Below is a small trained network, with its code and all its weights. Each question gives an input and a target symbol and asks what happens when units are switched off, that is, made to give their printed mean instead of their output.

import numpy as np


def w(rows, s, z=0):
    codes = np.array(rows[::2]) - 128.0
    scale = np.full(codes.shape[1], s)
    scale[-1] = z or s
    return codes * scale


def norm(h):
    return h / np.sqrt((h * h).mean(-1, keepdims=True) + 1e-5)


def f(y):
    return np.maximum(y, 0)


def softmax(a):
    e = np.exp(a - a.max(-1, keepdims=True))
    return e / e.sum(-1, keepdims=True)


def log_softmax(a):
    a = a - a.max(-1, keepdims=True)
    return a - np.log(np.exp(a).sum(-1, keepdims=True))


def net(x, mask):
    ids = ['αδεζθλμπστφψ'.index(c) for c in x.split()]
    T = len(ids)
    res = E[ids] + P[:T]
    u = 0
    for l in range(2):
        q, k, v = (norm(res) @ M[l].T for M in (Q, K, V))
        z = softmax(np.where(np.tri(T) > 0, q @ k.T / 3**0.5, -1e9)) @ v
        res = res + np.where(mask[u], z, O[l][:, -1]) @ O[l][:, :-1]
        u += 1
        y = f(norm(res) @ A[l][:, :-1].T + A[l][:, -1])
        res = res + np.where(mask[u : u + 8], y, B[l][:, -1]) @ B[l][:, :-1]
        u += 8
    return log_softmax(norm(res)[-1] @ U[:, :-1].T + U[:, -1])


Q, K, V, O, A, B = {}, {}, {}, {}, {}, {}
E = w([
[170,105,133,168,185,101,111,67,134],'α',
[134,159,163,100,134,86,145,145,160],'δ',
[140,83,192,188,138,153,146,156,154],'ε',
[131,148,143,121,152,78,123,143,182],'ζ',
[159,106,149,171,170,110,99,57,128],'θ',
[193,119,167,88,110,137,137,86,163],'λ',
[51,136,153,147,148,90,120,134,106],'μ',
[165,157,100,95,132,45,102,157,130],'π',
[87,96,83,48,134,143,143,68,124],'σ',
[63,155,103,73,79,193,94,138,166],'τ',
[141,133,157,80,52,165,145,251,164],'φ',
[55,96,96,121,135,189,102,102,144],'ψ',
],0.015)
P = w([
[79,239,103,172,166,138,231,103,151],'0',
[132,192,216,113,191,129,113,156,232],'1',
[126,152,207,99,174,136,59,141,225],'2',
[112,117,180,76,146,126,51,145,212],'3',
[107,87,166,73,113,109,56,134,180],'4',
[104,57,141,77,79,90,52,109,164],'5',
[105,30,124,82,37,67,56,99,158],'6',
[89,3,139,78,6,42,44,78,165],'7',
],0.0073)
Q[0] = w([
[45,153,84,168,112,66,132,129,134],'0.h1',
[109,190,160,44,137,114,103,58,51],'0.h1',
[186,246,29,174,178,253,156,173,37],'0.h1',
],0.0058)
K[0] = w([
[190,110,99,141,121,173,173,95,134],'0.h1',
[133,75,79,172,170,171,141,204,139],'0.h1',
[129,252,168,154,253,152,221,107,164],'0.h1',
],0.0065)
V[0] = w([
[89,161,111,92,68,200,161,233,167],'0.h1',
[37,49,178,198,209,136,152,165,82],'0.h1',
[201,64,195,150,113,194,255,124,138],'0.h1',
],0.0076)
O[0] = w([
[169,79,62,227,108,106,3,58,136,60],'0.h1',
[106,111,50,66,121,57,154,157,255,4],'0.h1',
[92,93,40,31,142,118,71,205,46,162],'0.h1',
],0.0075,0.0035)
A[0] = w([
[120,1,140,137,152,177,132,118,165,92],'0.n1',
[254,108,159,104,107,205,139,151,176,66],'0.n2',
[111,186,147,149,150,141,81,164,105,149],'0.n3',
[151,164,58,79,152,170,133,41,123,20],'0.n4',
[136,74,108,142,231,152,209,111,73,93],'0.n5',
[174,128,126,120,139,113,221,159,162,2],'0.n6',
[55,147,131,123,123,171,123,164,70,219],'0.n7',
[207,106,201,85,103,66,89,172,118,110],'0.n8',
],0.0087,0.0042)
B[0] = w([
[215,224,137,71,139,108,128,61,117,183],'0.n1',
[2,158,149,215,141,51,125,196,191,209],'0.n2',
[129,49,184,135,137,119,172,117,73,168],'0.n3',
[58,156,238,130,131,80,68,149,57,137],'0.n4',
[215,70,169,105,50,209,71,125,164,150],'0.n5',
[152,136,132,106,17,173,115,117,212,144],'0.n6',
[53,66,177,125,115,136,147,73,196,189],'0.n7',
[241,66,119,122,216,179,170,131,211,254],'0.n8',
],0.0065,0.0079)
Q[1] = w([
[148,19,206,127,90,15,148,60,223],'1.h1',
[70,212,165,147,255,205,79,175,137],'1.h1',
[78,223,90,168,216,117,179,212,150],'1.h1',
],0.0057)
K[1] = w([
[128,122,44,108,83,105,209,3,56],'1.h1',
[115,130,176,68,169,17,59,89,195],'1.h1',
[145,146,225,107,195,118,13,116,169],'1.h1',
],0.0058)
V[1] = w([
[149,116,137,24,57,152,76,47,59],'1.h1',
[201,128,112,120,128,240,126,27,243],'1.h1',
[254,171,197,100,164,40,191,125,91],'1.h1',
],0.0073)
O[1] = w([
[74,213,167,151,224,170,19,194,187,159],'1.h1',
[98,181,2,163,182,219,202,169,46,254],'1.h1',
[175,234,184,117,27,124,96,185,76,150],'1.h1',
],0.0083,0.0051)
A[1] = w([
[180,165,175,99,2,90,62,130,102,85],'1.n1',
[107,156,104,201,159,172,114,210,73,59],'1.n2',
[137,71,69,147,62,98,215,107,69,3],'1.n3',
[122,236,105,87,104,97,167,44,178,51],'1.n4',
[150,236,111,126,97,119,94,122,170,56],'1.n5',
[116,170,185,140,157,128,37,208,159,79],'1.n6',
[182,89,64,149,181,81,6,94,38,36],'1.n7',
[210,159,91,211,131,95,65,53,132,46],'1.n8',
],0.0085,0.004)
B[1] = w([
[105,53,49,169,194,153,107,194,99,167],'1.n1',
[134,138,136,69,90,178,110,123,140,173],'1.n2',
[199,194,154,84,115,131,26,30,127,162],'1.n3',
[37,127,147,169,106,75,91,139,156,174],'1.n4',
[60,104,95,167,130,43,134,166,140,156],'1.n5',
[181,154,101,59,80,75,105,65,69,255],'1.n6',
[153,104,159,101,8,126,133,254,141,150],'1.n7',
[37,121,96,115,79,206,138,152,189,160],'1.n8',
],0.0088,0.0062)
U = w([
[92,162,125,106,100,161,191,162,130,71],'α',
[140,131,118,190,123,92,134,154,82,218],'δ',
[134,98,9,79,161,80,138,126,110,140],'ε',
[164,144,99,145,81,102,163,64,129,100],'ζ',
[92,165,127,80,100,147,201,171,135,44],'θ',
[136,81,160,96,181,167,120,111,68,226],'λ',
[105,94,146,133,121,65,172,95,192,207],'μ',
[165,168,170,223,105,118,153,103,89,119],'π',
[110,182,165,125,152,119,71,135,143,123],'σ',
[116,103,122,217,132,185,80,95,166,3],'τ',
[141,87,119,147,50,125,91,176,131,74],'φ',
[104,152,54,187,196,138,138,122,132,76],'ψ',
],0.011,0.0038)

Each question gives the input, a string of symbols that net reads in full, and the target symbol t.
The units are the heads (3 rows each of Q, K, V and O) and the neurons (one row each of A and B). Each row of codes is followed by its name. A weight is (code - 128) times the scale printed after its matrix; where a second scale follows, it is the last column's (O, A, B and U).
mask holds one flag per unit, layer by layer, with each layer's heads first. A switched-off unit (its flag False) gives its mean, the last column of its rows in O or B, instead of its output. The means were averaged over made-up inputs and are rounded, as every weight is.
A unit's drop is (log p(t) with every unit on - log p(t) with that unit switched off) / (log p(t) with every unit on - log p(t) with every unit switched off).
The circuit of an input: a set's keep is (log p(t) with only the set's units on - log p(t) with every unit switched off) / (log p(t) with every unit on - log p(t) with every unit switched off). Starting from the 12 units with the biggest drops (on a tie, the unit counted first), units are removed one at a time, each time the one whose removal leaves the highest keep (on an exact tie, the one counted first), for as long as the keep stays at least 0.8.
circuit, biggest first: the units of the circuit, biggest drop first
k most important neurons: the k neurons with the biggest drops, biggest first
top k neurons in layer l: the k neurons of layer l with the biggest drops, biggest first
input ε θ ε ψ ε, target μ: circuit, biggest first : 0.h1
input μ α ε μ, target μ: 3 most important neurons : 0.n8, 1.n6, 1.n4
input φ τ λ λ, target τ: 2 most important neurons : 0.n8, 0.n2
input ε λ ε τ λ, target τ: top 2 neurons in layer 1 : 1.n8, 1.n6
input μ ε μ λ, target μ: circuit, biggest first : 0.n2, 1.h1
input ψ δ λ λ α λ φ μ, target φ: 3 most important neurons : 1.n7, 0.n4, 0.n8
input ε α λ ε τ, target μ: circuit, biggest first : 1.h1, 0.h1, 0.n8
input θ ζ τ μ λ λ θ δ, target α: circuit, biggest first : 1.h1, 1.n6
input λ ε μ δ λ θ ψ, target σ: top 2 neurons in layer 0 : 0.n1, 0.n8
input ε α μ, target μ: circuit, biggest first : 0.h1, 1.h1
input τ μ φ φ ζ, target φ: circuit, biggest first : 0.h1, 1.n7
input λ ψ θ, target ψ: top 2 neurons in layer 0 : 0.n5, 0.n7
input λ θ ε ζ, target ε: circuit, biggest first : 1.n6, 0.n7
input μ μ ε σ λ, target σ: top 2 neurons in layer 0 : 0.n2, 0.n1
input φ λ λ ε θ φ θ, target φ: 2 most important neurons : 1.n7, 0.n7
input δ μ θ, target μ: top 2 neurons in layer 0 : 0.n8, 0.n1
input ε λ τ μ, target τ: circuit, biggest first : 0.h1
input τ λ ε μ, target ε: circuit, biggest first : 0.h1, 0.n2
input λ σ α θ θ λ σ ψ, target σ: circuit, biggest first : 1.h1, 0.n8, 0.n1
input ε μ ε φ ε, target φ: top neuron in layer 0 : 0.n7
input λ λ μ, target λ: top 4 neurons in layer 0 : 0.n2, 0.n3, 0.n5, 0.n1
input ε λ ε ζ ζ, target μ: circuit, biggest first : 0.h1, 1.h1
